Below are the code and all the weights of a small trained network. Each question names an input and a class and asks about switching units off, where a switched-off unit gives its printed mean instead of its output.

import numpy as np


def w(rows, s, z=0):
    codes = np.array(rows[::2]) - 128.0
    scale = np.full(codes.shape[1], s)
    scale[-1] = z or s
    return codes * scale


def norm(h):
    return h / np.sqrt((h * h).mean(-1, keepdims=True) + 1e-5)


def f(y):
    return np.maximum(y, 0)


def log_softmax(a):
    a = a - a.max(-1, keepdims=True)
    return a - np.log(np.exp(a).sum(-1, keepdims=True))


def net(x, mask):
    res = np.array(x, float).reshape(1, 8) / 4 @ E
    u = 0
    for l in range(2):
        y = f(norm(res) @ A[l][:, :-1].T + A[l][:, -1])
        res = res + np.where(mask[u : u + 14], y, B[l][:, -1]) @ B[l][:, :-1]
        u += 14
    return log_softmax(norm(res)[-1] @ U[:, :-1].T + U[:, -1])


A, B = {}, {}
E = w([
[119,122,144,142],'x0',
[202,158,53,242],'x1',
[205,208,226,121],'x2',
[27,254,115,140],'x3',
[134,133,120,119],'x4',
[132,131,123,121],'x5',
[129,129,127,127],'x6',
[113,117,150,151],'x7',
],0.0085)
A[0] = w([
[158,161,174,123,12],'0.n0',
[103,123,218,35,67],'0.n1',
[180,185,178,147,4],'0.n2',
[216,88,149,122,3],'0.n3',
[134,114,87,103,74],'0.n4',
[168,88,148,123,63],'0.n5',
[203,42,152,126,53],'0.n6',
[176,194,111,238,67],'0.n7',
[87,77,51,166,102],'0.n8',
[211,130,93,205,65],'0.n9',
[186,197,185,132,66],'0.n10',
[122,186,89,99,67],'0.n11',
[63,252,135,163,27],'0.n12',
[204,158,199,137,14],'0.n13',
],0.018,0.0033)
B[0] = w([
[65,112,93,132,173],'0.n0',
[179,141,144,2,242],'0.n1',
[69,110,38,138,200],'0.n2',
[144,151,165,226,194],'0.n3',
[108,121,117,149,151],'0.n4',
[157,157,147,175,171],'0.n5',
[176,221,151,222,218],'0.n6',
[199,123,152,10,252],'0.n7',
[69,103,8,127,224],'0.n8',
[147,134,198,25,229],'0.n9',
[68,90,36,152,223],'0.n10',
[139,117,171,175,172],'0.n11',
[201,180,175,254,254],'0.n12',
[57,94,37,134,213],'0.n13',
],0.026,0.0095)
A[1] = w([
[93,96,105,136,66],'1.n0',
[173,109,131,25,59],'1.n1',
[146,128,134,54,94],'1.n2',
[94,126,93,136,115],'1.n3',
[152,120,177,195,51],'1.n4',
[121,135,199,13,80],'1.n5',
[161,144,197,252,95],'1.n6',
[58,98,75,161,4],'1.n7',
[43,65,75,142,118],'1.n8',
[100,110,110,85,38],'1.n9',
[141,150,175,187,50],'1.n10',
[149,106,175,55,84],'1.n11',
[104,113,119,96,43],'1.n12',
[150,113,169,59,19],'1.n13',
],0.017,0.0022)
B[1] = w([
[85,130,90,133,164],'1.n0',
[124,186,221,36,234],'1.n1',
[164,79,161,83,201],'1.n2',
[56,84,148,120,185],'1.n3',
[110,158,211,209,183],'1.n4',
[190,38,142,12,216],'1.n5',
[160,145,239,251,254],'1.n6',
[40,110,62,89,210],'1.n7',
[14,82,61,160,226],'1.n8',
[163,156,134,191,174],'1.n9',
[179,99,139,224,190],'1.n10',
[150,115,121,35,190],'1.n11',
[161,157,112,171,157],'1.n12',
[148,112,119,37,183],'1.n13',
],0.025,0.0092)
U = w([
[173,139,194,202,252],'0',
[179,104,168,3,100],'1',
[47,92,43,121,30],'2',
],0.015,0.0016)

Each question gives the input, the list of numbers given to net, and the class t.
The units are the neurons (one row each of A and B). Each row of codes is followed by its name. A weight is (code - 128) times the scale printed after its matrix; where a second scale follows, it is the last column's (A, B and U).
mask holds one flag per neuron, layer by layer. A switched-off neuron (its flag False) gives its mean, the last column of its row in B, instead of its output. The means were averaged over made-up inputs and are rounded, as every weight is.
A unit's drop is (log p(t) with every unit on - log p(t) with that unit switched off) / (log p(t) with every unit on - log p(t) with every unit switched off).
The circuit of an input: a set's keep is (log p(t) with only the set's units on - log p(t) with every unit switched off) / (log p(t) with every unit on - log p(t) with every unit switched off). Starting from the 12 units with the biggest drops (on a tie, the unit counted first), units are removed one at a time, each time the one whose removal leaves the highest keep (on an exact tie, the one counted first), for as long as the keep stays at least 0.8.
units of the circuit, in order: the units of the circuit, biggest drop first
k most important neurons: the k neurons with the biggest drops, biggest first
top k neurons in layer l: the k neurons of layer l with the biggest drops, biggest first
drop of u: that unit's drop, to one decimal
input [-8,0,2,3,-2,-3,-7,6], class 0: units of the circuit, in order => (0.n12)
input [-2,1,4,-3,-8,-6,5,8], class 2: 2 most important neurons => (0.n13 0.n12)
input [2,-7,1,7,4,-3,6,3], class 0: 2 most important neurons => (0.n12 0.n7)
input [7,-5,6,1,-1,0,7,1], class 2: 4 most important neurons => (0.n10 0.n7 0.n13 0.n9)
input [6,8,1,-6,8,0,4,4], class 1: top 2 neurons in layer 0 => (0.n9 0.n7)
input [5,-7,-1,-8,-4,-3,-7,3], class 0: top 3 neurons in layer 0 => (0.n6 0.n7 0.n9)
input [-1,0,7,6,-5,6,3,3], class 2: top 2 neurons in layer 0 => (0.n10 0.n2)
input [-2,7,-7,-2,-2,8,8,8], class 1: 2 most important neurons => (0.n9 0.n10)
input [4,5,3,4,-3,-6,0,3], class 1: 2 most important neurons => (0.n7 0.n6)
input [2,5,4,4,0,-5,-2,5], class 1: top 2 neurons in layer 0 => (0.n7 0.n6)
input [1,4,-5,0,7,4,-4,-8], class 2: 2 most important neurons => (0.n8 0.n1)
input [5,-2,5,4,5,5,-4,4], class 2: 3 most important neurons => (0.n10 0.n2 0.n6)
input [-1,8,8,6,-2,5,0,-1], class 1: top 4 neurons in layer 0 => (0.n7 0.n9 0.n8 0.n6)
input [8,5,8,-5,-1,-2,-1,-4], class 2: most important neuron => (0.n13)
input [-3,6,4,5,1,7,-4,5], class 1: drop of 0.n7 => 2.5
input [1,6,3,3,1,8,7,-8], class 1: drop of 1.n0 => 0.0
input [5,7,8,1,-3,-8,3,3], class 2: drop of 0.n1 => 0.5
input [-3,-2,-4,-5,0,-7,2,7], class 0: drop of 0.n6 => 0.7
